Here is a tiny trained network, its code and every weight. The questions are about switching its units off for an input and a class, where a switched-off unit gives its printed mean instead of its output.

import numpy as np


def w(rows, s, z=0):
    codes = np.array(rows[::2]) - 128.0
    scale = np.full(codes.shape[1], s)
    scale[-1] = z or s
    return codes * scale


def f(y):
    return np.maximum(y, 0)


def log_softmax(a):
    a = a - a.max(-1, keepdims=True)
    return a - np.log(np.exp(a).sum(-1, keepdims=True))


def net(x, mask):
    res = np.array(x, float).reshape(1, 7) / 4 @ E
    y = f(res @ A[0][:, :-1].T + A[0][:, -1])
    res = res + np.where(mask, y, B[0][:, -1]) @ B[0][:, :-1]
    return log_softmax(res[-1] @ U[:, :-1].T + U[:, -1])


A, B = {}, {}
E = w([
[99,104,246,151,175,6,88,190,235,72],'x0',
[105,63,36,136,88,108,118,161,100,66],'x1',
[57,92,114,94,72,87,129,14,207,222],'x2',
[144,79,182,190,63,183,2,52,47,63],'x3',
[152,125,155,91,101,92,152,116,109,102],'x4',
[138,105,120,77,78,71,143,134,87,76],'x5',
[201,14,77,28,250,120,80,126,100,179],'x6',
],0.0085)
A[0] = w([
[47,82,127,122,87,117,141,58,182,169,63],'n0',
[158,112,154,179,173,74,113,175,136,85,108],'n1',
[116,174,86,110,132,68,198,160,144,152,213],'n2',
[142,112,111,131,97,122,131,97,179,128,105],'n3',
[102,131,168,133,134,104,102,154,161,122,3],'n4',
[91,105,171,184,107,91,145,142,182,100,81],'n5',
[55,236,115,159,92,109,178,120,166,76,112],'n6',
[189,170,105,173,125,149,162,173,28,169,87],'n7',
[165,156,128,148,143,107,97,160,168,89,98],'n8',
[87,173,129,166,82,136,130,154,123,114,86],'n9',
[167,93,135,150,135,145,142,186,128,101,62],'n10',
[132,114,164,150,121,68,75,143,178,111,47],'n11',
[145,106,113,73,187,139,117,125,106,172,159],'n12',
[118,151,157,116,74,128,12,107,97,135,169],'n13',
[170,56,173,177,118,136,55,56,79,109,126],'n14',
[125,122,114,151,139,124,197,190,143,157,111],'n15',
[153,162,159,135,168,136,128,202,68,109,122],'n16',
[118,60,143,95,131,131,124,121,119,192,105],'n17',
[116,152,135,140,130,121,82,104,88,102,165],'n18',
[125,120,138,99,129,126,196,162,139,145,95],'n19',
[105,185,98,95,79,198,168,98,110,110,102],'n20',
[72,182,153,195,72,113,172,119,151,103,39],'n21',
[143,75,150,80,200,92,56,150,165,117,92],'n22',
[41,60,162,97,66,87,131,32,156,210,124],'n23',
[157,124,177,149,127,154,142,210,68,130,159],'n24',
[159,118,89,107,120,167,138,88,91,164,84],'n25',
[113,113,94,69,193,108,178,171,110,170,140],'n26',
],0.011,0.0018)
B[0] = w([
[109,127,141,93,91,203,111,162,162,87,219],'n0',
[82,159,122,74,124,138,96,157,136,167,192],'n1',
[50,121,125,204,213,97,190,153,203,134,212],'n2',
[110,154,166,135,131,175,102,122,115,120,160],'n3',
[125,161,131,111,84,100,124,109,147,139,174],'n4',
[121,163,78,87,81,102,104,64,64,201,210],'n5',
[227,47,139,127,179,135,109,87,98,84,249],'n6',
[112,186,130,84,53,140,106,120,140,151,202],'n7',
[114,173,92,82,34,112,121,125,115,153,170],'n8',
[177,102,139,155,153,143,131,124,110,118,196],'n9',
[128,125,102,110,115,148,103,165,149,97,163],'n10',
[79,180,103,105,129,82,107,68,145,210,195],'n11',
[160,91,138,111,154,114,108,117,96,119,196],'n12',
[85,102,199,207,189,64,150,132,152,143,207],'n13',
[113,101,189,213,215,57,147,162,202,163,228],'n14',
[76,90,165,194,145,114,138,142,174,180,181],'n15',
[88,92,162,43,74,208,121,172,157,51,190],'n16',
[185,56,112,91,88,183,121,101,109,105,180],'n17',
[113,107,133,199,177,100,144,172,177,143,172],'n18',
[87,132,113,149,190,88,174,178,106,145,172],'n19',
[81,187,65,117,125,59,97,82,80,171,209],'n20',
[254,122,94,97,151,99,102,121,59,74,237],'n21',
[228,148,103,92,114,129,38,94,39,171,201],'n22',
[68,104,162,95,77,210,107,195,138,62,253],'n23',
[70,77,176,81,79,159,136,178,174,82,186],'n24',
[140,216,92,85,113,69,99,77,117,199,199],'n25',
[136,72,138,149,162,90,180,130,130,114,204],'n26',
],0.008,0.015)
U = w([
[84,103,178,197,195,94,171,166,164,145,148],'0',
[88,111,166,83,44,235,125,179,138,91,199],'1',
[249,92,125,107,148,142,115,118,59,124,167],'2',
[98,191,103,89,63,101,108,96,97,199,5],'3',
],0.015,0.0019)

Each question gives the input, the list of numbers given to net, and the class t.
The units are the neurons (one row each of A and B). Each row of codes is followed by its name. A weight is (code - 128) times the scale printed after its matrix; where a second scale follows, it is the last column's (A, B and U).
mask holds one flag per neuron, in row order. A switched-off neuron (its flag False) gives its mean, the last column of its row in B, instead of its output. The means were averaged over made-up inputs and are rounded, as every weight is.
A unit's drop is (log p(t) with every unit on - log p(t) with that unit switched off) / (log p(t) with every unit on - log p(t) with every unit switched off).
The circuit of an input: a set's keep is (log p(t) with only the set's units on - log p(t) with every unit switched off) / (log p(t) with every unit on - log p(t) with every unit switched off). Starting from the 12 units with the biggest drops (on a tie, the unit counted first), units are removed one at a time, each time the one whose removal leaves the highest keep (on an exact tie, the one counted first), for as long as the keep stays at least 0.8.
units of the circuit, in order: the units of the circuit, biggest drop first
unit that matters most: the unit with the biggest drop
k most important neurons: the k neurons with the biggest drops, biggest first
drop of u: that unit's drop, to one decimal
input [0,3,5,-5,3,-5,-8], class 2: 2 most important neurons : (n21; n6)
input [-8,-5,-3,-5,3,-8,-8], class 2: unit that matters most : n6
input [-8,-5,0,-4,-2,5,7], class 3: 3 most important neurons : (n25; n6; n21)
input [-6,-5,-8,7,-1,8,1], class 1: 2 most important neurons : (n16; n7)
input [-6,-3,8,7,8,-5,-1], class 1: 2 most important neurons : (n23; n0)
input [-6,4,-6,7,7,5,-6], class 0: 2 most important neurons : (n14; n13)
input [7,-1,-5,-2,1,-2,4], class 3: 2 most important neurons : (n22; n23)
input [-7,1,6,8,1,8,-8], class 0: 2 most important neurons : (n13; n14)
input [0,-3,8,6,4,6,-4], class 1: 2 most important neurons : (n23; n0)
input [6,2,-7,0,6,8,-8], class 2: 3 most important neurons : (n21; n6; n23)
input [-1,-5,8,3,3,-7,8], class 1: 4 most important neurons : (n23; n0; n21; n6)
input [7,-5,1,6,-4,5,6], class 3: 2 most important neurons : (n22; n11)
input [-7,-3,-2,-8,2,-8,2], class 0: 2 most important neurons : (n2; n26)
input [-4,-6,8,0,8,-1,-6], class 1: units of the circuit, in order : (n23)
input [-1,7,-6,-5,8,8,0], class 1: 2 most important neurons : (n16; n14)
input [6,-1,-2,6,7,1,0], class 0: 4 most important neurons : (n14; n13; n25; n18)
input [8,5,-6,8,6,-2,8], class 0: 2 most important neurons : (n14; n21)
input [8,7,0,6,-6,2,2], class 3: drop of n22 : 0.5
input [-4,-5,-2,0,7,2,-5], class 2: drop of n6 : 0.2
input [0,-6,-8,-6,7,0,5], class 1: units of the circuit, in order : (n16)
input [-1,-6,3,-5,7,-2,-4], class 0: drop of n2 : 1.7
input [-7,3,6,2,-6,-1,6], class 3: drop of n6 : 3.8
